-3.424; 0.234; 5.306; 4.673
-1.420; 5.323; -0.953; 0.113
->
4.673; -0.953

1.643; 2.081
-5.033; -0.610
-0.086; -2.782
->
2.081; -5.033

0.208; 0.192; 0.176; 0.023; 0.574
1.470; -4.365; -0.673; 1.962; 0.574
-0.002; -2.087; 0.176; 0.992; -0.384
0.418; 0.192; -0.673; -1.915; 1.532
->
0.574; 1.962; 0.176; 0.192

-4.332; -4.659; -0.336
2.757; -2.052; -0.807
->
-0.336; -2.052

4.573; -1.514; -2.402; -3.687; -3.082
-0.304; 2.695; 2.202; 2.186; 0.696
->
-3.082; 2.186

-1.289; 3.426; 2.622; 1.895
4.218; 0.279; -2.127; 0.143
3.965; 1.897; -3.182; 1.520
->
1.895; -2.127; 1.897

-3.581; -2.658; -1.658; 1.429
-2.836; -2.403; -1.278; 1.171
-2.661; -3.775; -1.022; 1.299
-3.480; -4.404; -1.398; 1.629
->
1.429; -1.278; -3.775; -3.480
---
-4.054; 2.558; -4.880; 3.657; -2.253
3.117; -3.527; 0.809; -1.815; 4.751
-3.002; 4.570; -2.248; 4.475; 3.645
->
-3.002; 4.570; -2.248; 4.475; 3.645
3.117; -3.527; 0.809; -1.815; 4.751
-4.054; 2.558; -4.880; 3.657; -2.253

5.133; -3.566; 2.396; 3.297; 3.511; -4.703; -3.036; -4.250
0.781; 0.500; 2.346; 2.451; 2.434; -0.115; 0.576; 0.016
1.757; 1.532; 1.089; 2.404; 2.191; 0.718; -0.993; -0.201
-0.875; 0.935; 0.949; -0.184; -0.168; 1.365; 2.733; 2.026
0.140; 0.553; -3.249; -2.896; -2.723; 1.766; -0.266; 1.257
->
0.140; 0.553; -3.249; -2.896; -2.723; 1.766; -0.266; 1.257
-0.875; 0.935; 0.949; -0.184; -0.168; 1.365; 2.733; 2.026
1.757; 1.532; 1.089; 2.404; 2.191; 0.718; -0.993; -0.201
0.781; 0.500; 2.346; 2.451; 2.434; -0.115; 0.576; 0.016
5.133; -3.566; 2.396; 3.297; 3.511; -4.703; -3.036; -4.250

1.428; -0.104; -2.440; -3.780; 1.775; -2.541; -2.867; 2.127; -1.849; 0.506
1.649; -1.414; 2.637; -1.353; 1.352; -5.059; 1.895; 1.093; 1.132; 1.704
0.821; 1.667; 1.513; -1.003; 1.024; -3.722; 3.734; -0.437; 0.137; 2.253
2.249; -1.189; 3.141; -1.789; 0.476; -3.668; 0.067; -0.168; -0.968; 2.438
->
2.249; -1.189; 3.141; -1.789; 0.476; -3.668; 0.067; -0.168; -0.968; 2.438
0.821; 1.667; 1.513; -1.003; 1.024; -3.722; 3.734; -0.437; 0.137; 2.253
1.649; -1.414; 2.637; -1.353; 1.352; -5.059; 1.895; 1.093; 1.132; 1.704
1.428; -0.104; -2.440; -3.780; 1.775; -2.541; -2.867; 2.127; -1.849; 0.506

1.256; -0.343; 5.056; 1.446
-2.979; -4.230; -0.195; 1.759
-2.375; -3.291; 2.188; -3.001
-0.428; 1.904; 4.861; 1.567
-3.249; -1.230; 2.189; 3.647
0.249; -3.253; 4.357; -1.036
-3.734; -3.141; 0.077; -2.475
->
-3.734; -3.141; 0.077; -2.475
0.249; -3.253; 4.357; -1.036
-3.249; -1.230; 2.189; 3.647
-0.428; 1.904; 4.861; 1.567
-2.375; -3.291; 2.188; -3.001
-2.979; -4.230; -0.195; 1.759
1.256; -0.343; 5.056; 1.446

3.280; -1.025; 2.394; -0.374
-2.183; 0.736; -1.736; -0.127
-2.574; 0.736; -0.261; -0.868
-1.793; 0.736; -1.441; -0.621
-4.525; 0.266; 2.689; 0.860
-0.622; -0.790; 0.919; 4.068
-1.403; 0.853; -2.916; -0.621
2.889; -0.556; -1.441; 1.354
-2.964; 0.736; 0.329; -1.361
2.499; -0.203; -2.916; 1.107
1.329; -0.790; 0.919; 1.600
-0.622; 0.853; -2.031; -1.361
->
-0.622; 0.853; -2.031; -1.361
1.329; -0.790; 0.919; 1.600
2.499; -0.203; -2.916; 1.107
-2.964; 0.736; 0.329; -1.361
2.889; -0.556; -1.441; 1.354
-1.403; 0.853; -2.916; -0.621
-0.622; -0.790; 0.919; 4.068
-4.525; 0.266; 2.689; 0.860
-1.793; 0.736; -1.441; -0.621
-2.574; 0.736; -0.261; -0.868
-2.183; 0.736; -1.736; -0.127
3.280; -1.025; 2.394; -0.374

0.925; -0.545; -0.588; -0.676
0.354; 0.185; -0.439; -0.054
-3.355; 0.270; 0.634; -0.606
-4.092; 0.339; 0.438; -0.651
-1.139; -0.832; 0.324; 0.162
-4.306; -0.136; 0.027; -0.911
0.948; -0.524; -0.580; -0.656
->
0.948; -0.524; -0.580; -0.656
-4.306; -0.136; 0.027; -0.911
-1.139; -0.832; 0.324; 0.162
-4.092; 0.339; 0.438; -0.651
-3.355; 0.270; 0.634; -0.606
0.354; 0.185; -0.439; -0.054
0.925; -0.545; -0.588; -0.676

-1.196; -2.257; -0.645; -4.173
1.151; -3.660; -0.407; -2.461
3.160; 1.809; 2.790; 0.877
3.560; 2.677; 3.185; 3.878
4.096; 2.344; 0.071; -1.808
-3.523; 0.833; -2.236; 0.306
-1.894; 2.450; 1.901; 1.511
-0.816; 3.760; 4.137; 3.963
->
-0.816; 3.760; 4.137; 3.963
-1.894; 2.450; 1.901; 1.511
-3.523; 0.833; -2.236; 0.306
4.096; 2.344; 0.071; -1.808
3.560; 2.677; 3.185; 3.878
3.160; 1.809; 2.790; 0.877
1.151; -3.660; -0.407; -2.461
-1.196; -2.257; -0.645; -4.173

4.928; 0.386; -0.163; 2.701; 1.562; -1.701; -0.201
-2.574; 2.073; -0.284; -2.251; -3.122; -3.517; -0.117
2.155; -1.915; 2.378; -2.985; 3.383; -1.621; 0.637
2.808; 0.386; 2.257; 1.784; -1.951; 1.604; -1.710
0.688; 0.309; -2.099; 5.269; -1.690; 3.977; -1.207
->
0.688; 0.309; -2.099; 5.269; -1.690; 3.977; -1.207
2.808; 0.386; 2.257; 1.784; -1.951; 1.604; -1.710
2.155; -1.915; 2.378; -2.985; 3.383; -1.621; 0.637
-2.574; 2.073; -0.284; -2.251; -3.122; -3.517; -0.117
4.928; 0.386; -0.163; 2.701; 1.562; -1.701; -0.201

-0.852; -3.486; 0.619; 0.561; 2.802; 0.561; -4.441; -3.760
0.846; 4.342; -0.075; -1.406; -2.196; -0.364; 4.379; 3.498
1.084; -4.136; 0.750; 2.979; 0.554; 1.858; -3.415; -2.643
0.236; 4.813; 0.053; -2.213; -1.601; -0.714; 4.388; 3.568
2.622; 0.492; 3.841; 1.261; 0.119; 3.829; -0.431; 0.253
3.291; 0.228; 0.463; 3.033; -3.550; 2.117; 2.182; 1.930
-3.690; -0.315; -0.679; -3.245; 3.688; -2.497; -2.222; -1.858
3.206; 0.744; 3.461; 1.905; -1.103; 3.888; 0.644; 1.178
->
3.206; 0.744; 3.461; 1.905; -1.103; 3.888; 0.644; 1.178
-3.690; -0.315; -0.679; -3.245; 3.688; -2.497; -2.222; -1.858
3.291; 0.228; 0.463; 3.033; -3.550; 2.117; 2.182; 1.930
2.622; 0.492; 3.841; 1.261; 0.119; 3.829; -0.431; 0.253
0.236; 4.813; 0.053; -2.213; -1.601; -0.714; 4.388; 3.568
1.084; -4.136; 0.750; 2.979; 0.554; 1.858; -3.415; -2.643
0.846; 4.342; -0.075; -1.406; -2.196; -0.364; 4.379; 3.498
-0.852; -3.486; 0.619; 0.561; 2.802; 0.561; -4.441; -3.760
